Below are the code and all the weights of a small trained network. Each question names an input and a target symbol and asks about switching units off, where a switched-off unit gives its printed mean instead of its output.

import numpy as np


def w(rows, s, z=0):
    codes = np.array(rows[::2]) - 128.0
    scale = np.full(codes.shape[1], s)
    scale[-1] = z or s
    return codes * scale


def norm(h):
    return h / np.sqrt((h * h).mean(-1, keepdims=True) + 1e-5)


def f(y):
    return y / 2 * (1 + np.tanh(0.7978845608 * (y + 0.044715 * y**3)))


def softmax(a):
    e = np.exp(a - a.max(-1, keepdims=True))
    return e / e.sum(-1, keepdims=True)


def log_softmax(a):
    a = a - a.max(-1, keepdims=True)
    return a - np.log(np.exp(a).sum(-1, keepdims=True))


def net(x, mask):
    ids = ['ΔΛΞΦΨαβγεζηπστω'.index(c) for c in x.split()]
    T = len(ids)
    res = E[ids] + P[:T]
    u = 0
    for l in range(2):
        q, k, v = (norm(res) @ M[l].T for M in (Q, K, V))
        z = softmax(np.where(np.tri(T) > 0, q @ k.T / 3**0.5, -1e9)) @ v
        res = res + np.where(mask[u], z, O[l][:, -1]) @ O[l][:, :-1]
        u += 1
        y = f(norm(res) @ A[l][:, :-1].T + A[l][:, -1])
        res = res + np.where(mask[u : u + 16], y, B[l][:, -1]) @ B[l][:, :-1]
        u += 16
    return log_softmax(norm(res)[-1] @ U[:, :-1].T + U[:, -1])


Q, K, V, O, A, B = {}, {}, {}, {}, {}, {}
E = w([
[165,172,73,197,86],'Δ',
[140,102,111,142,100],'Λ',
[120,201,92,85,93],'Ξ',
[141,115,110,127,80],'Φ',
[143,107,118,147,90],'Ψ',
[142,110,101,132,87],'α',
[76,145,199,156,91],'β',
[109,79,118,124,105],'γ',
[134,130,249,54,139],'ε',
[158,192,153,179,27],'ζ',
[200,72,191,219,109],'η',
[174,86,175,80,149],'π',
[112,146,105,152,147],'σ',
[113,91,121,121,104],'τ',
[161,78,124,105,211],'ω',
],0.017)
P = w([
[129,26,21,93,4],'0',
[116,26,73,125,46],'1',
[88,62,76,144,65],'2',
[98,86,93,151,90],'3',
[69,123,118,145,97],'4',
[74,158,124,141,109],'5',
[53,186,127,155,125],'6',
[68,209,122,173,133],'7',
[75,199,148,131,129],'8',
],0.0037)
Q[0] = w([
[115,183,105,94,144],'L0H1',
[69,151,121,57,179],'L0H1',
[90,148,253,99,121],'L0H1',
],0.0039)
K[0] = w([
[141,198,138,35,171],'L0H1',
[114,147,79,139,117],'L0H1',
[158,51,253,189,62],'L0H1',
],0.0049)
V[0] = w([
[198,96,130,118,49],'L0H1',
[144,193,77,150,168],'L0H1',
[255,136,92,113,110],'L0H1',
],0.0046)
O[0] = w([
[177,4,65,55,133,251],'L0H1',
[97,147,217,169,239,20],'L0H1',
[18,188,78,82,56,138],'L0H1',
],0.0046,0.0024)
A[0] = w([
[156,55,47,97,87,49],'L0N1',
[140,158,181,121,126,109],'L0N2',
[179,119,181,104,137,203],'L0N3',
[98,140,64,197,170,149],'L0N4',
[100,165,85,174,207,77],'L0N5',
[96,131,109,185,88,227],'L0N6',
[76,98,135,124,118,184],'L0N7',
[132,184,39,69,156,178],'L0N8',
[88,191,151,95,93,179],'L0N9',
[131,107,110,149,70,162],'L0N10',
[110,122,104,144,254,4],'L0N11',
[162,119,63,149,126,132],'L0N12',
[76,139,149,64,122,160],'L0N13',
[208,90,123,213,134,161],'L0N14',
[147,195,160,105,68,211],'L0N15',
[212,128,103,68,90,138],'L0N16',
],0.0081,0.0023)
B[0] = w([
[148,172,201,81,116,254],'L0N1',
[149,169,24,149,140,131],'L0N2',
[78,111,55,132,90,175],'L0N3',
[105,82,144,131,54,178],'L0N4',
[51,111,186,119,109,148],'L0N5',
[187,59,160,73,137,223],'L0N6',
[170,79,108,87,158,169],'L0N7',
[111,3,110,178,206,155],'L0N8',
[172,24,72,204,151,157],'L0N9',
[132,95,155,68,212,218],'L0N10',
[31,68,188,167,202,139],'L0N11',
[101,92,132,93,88,180],'L0N12',
[179,76,84,161,125,160],'L0N13',
[106,84,48,80,174,182],'L0N14',
[128,48,97,139,142,184],'L0N15',
[91,81,176,110,150,201],'L0N16',
],0.0048)
Q[1] = w([
[34,230,111,163,254],'L1H1',
[175,38,95,63,89],'L1H1',
[137,2,201,27,63],'L1H1',
],0.0078)
K[1] = w([
[102,93,136,4,120],'L1H1',
[141,175,99,174,179],'L1H1',
[100,165,116,223,181],'L1H1',
],0.014)
V[1] = w([
[167,166,172,106,68],'L1H1',
[70,143,254,112,171],'L1H1',
[158,176,116,69,212],'L1H1',
],0.0095)
O[1] = w([
[155,108,240,121,3,97],'L1H1',
[85,75,196,193,158,72],'L1H1',
[7,68,111,39,109,1],'L1H1',
],0.0069,0.007)
A[1] = w([
[107,139,92,175,126,149],'L1N1',
[66,157,168,138,106,45],'L1N2',
[166,162,60,212,67,230],'L1N3',
[127,110,114,180,95,125],'L1N4',
[157,107,142,124,149,114],'L1N5',
[155,121,153,176,221,98],'L1N6',
[162,113,99,69,143,254],'L1N7',
[130,156,146,141,143,101],'L1N8',
[133,85,95,149,99,183],'L1N9',
[79,111,112,95,181,71],'L1N10',
[119,84,153,183,120,143],'L1N11',
[132,172,251,163,124,217],'L1N12',
[113,125,101,74,181,106],'L1N13',
[133,182,149,113,157,137],'L1N14',
[38,168,123,159,134,191],'L1N15',
[138,102,157,120,92,203],'L1N16',
],0.011,0.0028)
B[1] = w([
[167,187,141,20,53,130],'L1N1',
[83,173,93,172,108,114],'L1N2',
[138,125,221,33,208,211],'L1N3',
[162,88,95,51,173,140],'L1N4',
[75,140,107,202,109,170],'L1N5',
[140,128,34,167,67,210],'L1N6',
[99,145,126,192,184,253],'L1N7',
[104,133,78,112,151,119],'L1N8',
[128,62,51,128,192,173],'L1N9',
[176,33,253,154,173,145],'L1N10',
[196,144,51,121,128,168],'L1N11',
[111,198,168,191,254,177],'L1N12',
[111,28,192,124,233,151],'L1N13',
[100,121,133,120,176,121],'L1N14',
[213,211,151,157,108,133],'L1N15',
[119,107,82,180,141,185],'L1N16',
],0.0058,0.0067)
U = w([
[123,244,61,39,131,163],'Δ',
[107,113,101,128,100,59],'Λ',
[54,155,36,58,244,27],'Ξ',
[103,138,110,135,98,85],'Φ',
[110,131,112,138,95,65],'Ψ',
[92,132,89,126,99,91],'α',
[154,161,177,182,209,225],'β',
[110,117,106,134,114,46],'γ',
[132,91,230,186,101,41],'ε',
[163,203,216,129,65,172],'ζ',
[213,64,100,135,178,253],'η',
[109,108,147,117,124,57],'π',
[98,164,17,254,114,142],'σ',
[91,111,110,140,80,102],'τ',
[27,89,177,145,226,109],'ω',
],0.0087,0.0046)

Each question gives the input, a string of symbols that net reads in full, and the target symbol t.
The units are the heads (3 rows each of Q, K, V and O) and the neurons (one row each of A and B). Each row of codes is followed by its name. A weight is (code - 128) times the scale printed after its matrix; where a second scale follows, it is the last column's (O, A, B and U).
mask holds one flag per unit, layer by layer, with each layer's heads first. A switched-off unit (its flag False) gives its mean, the last column of its rows in O or B, instead of its output. The means were averaged over made-up inputs and are rounded, as every weight is.
A unit's drop is (log p(t) with every unit on - log p(t) with that unit switched off) / (log p(t) with every unit on - log p(t) with every unit switched off).
The circuit of an input: a set's keep is (log p(t) with only the set's units on - log p(t) with every unit switched off) / (log p(t) with every unit on - log p(t) with every unit switched off). Starting from the 12 units with the biggest drops (on a tie, the unit counted first), units are removed one at a time, each time the one whose removal leaves the highest keep (on an exact tie, the one counted first), for as long as the keep stays at least 0.8.
circuit, biggest first: the units of the circuit, biggest drop first
top k neurons: the k neurons with the biggest drops, biggest first
top k neurons in layer l: the k neurons of layer l with the biggest drops, biggest first
input Ψ σ ω π σ π Ξ, target η: circuit, biggest first : L0N8, L0N9
input ω α ε Λ Λ Λ π Ξ τ, target Ξ: circuit, biggest first : L1H1
input σ σ α, target σ: top 2 neurons in layer 0 : L0N4, L0N1
input γ α σ τ τ, target σ: top 3 neurons : L0N4, L1N6, L1N3
input ω ε σ ω γ, target ω: top 2 neurons in layer 0 : L0N6, L0N4
input Λ Ψ σ Φ β Λ, target β: top 2 neurons : L0N4, L0N9
input σ τ σ Φ, target σ: top 2 neurons : L0N4, L1N6
input σ ε Φ, target σ: top 2 neurons in layer 0 : L0N4, L0N5
input α Ψ Λ Δ Ξ ζ η ω ε, target ω: top 3 neurons in layer 0 : L0N6, L0N14, L0N11
input α τ σ Λ Δ ε σ γ Λ, target σ: top 2 neurons in layer 1 : L1N6, L1N3
input ε η π Φ γ ζ σ ε α, target σ: top 2 neurons : L0N10, L0N8
input τ Λ β, target η: top 2 neurons : L0N1, L0N9
input ε Λ σ ε γ, target σ: top 3 neurons : L0N4, L1N6, L1N3
input α η τ Φ Λ η α Ξ, target η: top 3 neurons in layer 0 : L0N8, L0N9, L0N15
input ε ζ Δ τ π β Φ τ, target β: top 3 neurons in layer 0 : L0N12, L0N9, L0N14
input ε Φ π Φ Ξ Λ α, target Ξ: top neuron : L0N8
input τ σ σ Λ, target σ: top 4 neurons in layer 1 : L1N6, L1N3, L1N5, L1N10
input ω σ σ π, target σ: top 2 neurons : L1N6, L0N4
input Λ γ Δ ω Λ, target ω: top 2 neurons : L0N6, L0N11
input ζ ε σ τ ε ε π Ψ γ, target σ: top 2 neurons in layer 0 : L0N4, L0N11
input Δ ε β Φ Ξ ω β π Φ, target β: top neuron in layer 1 : L1N12
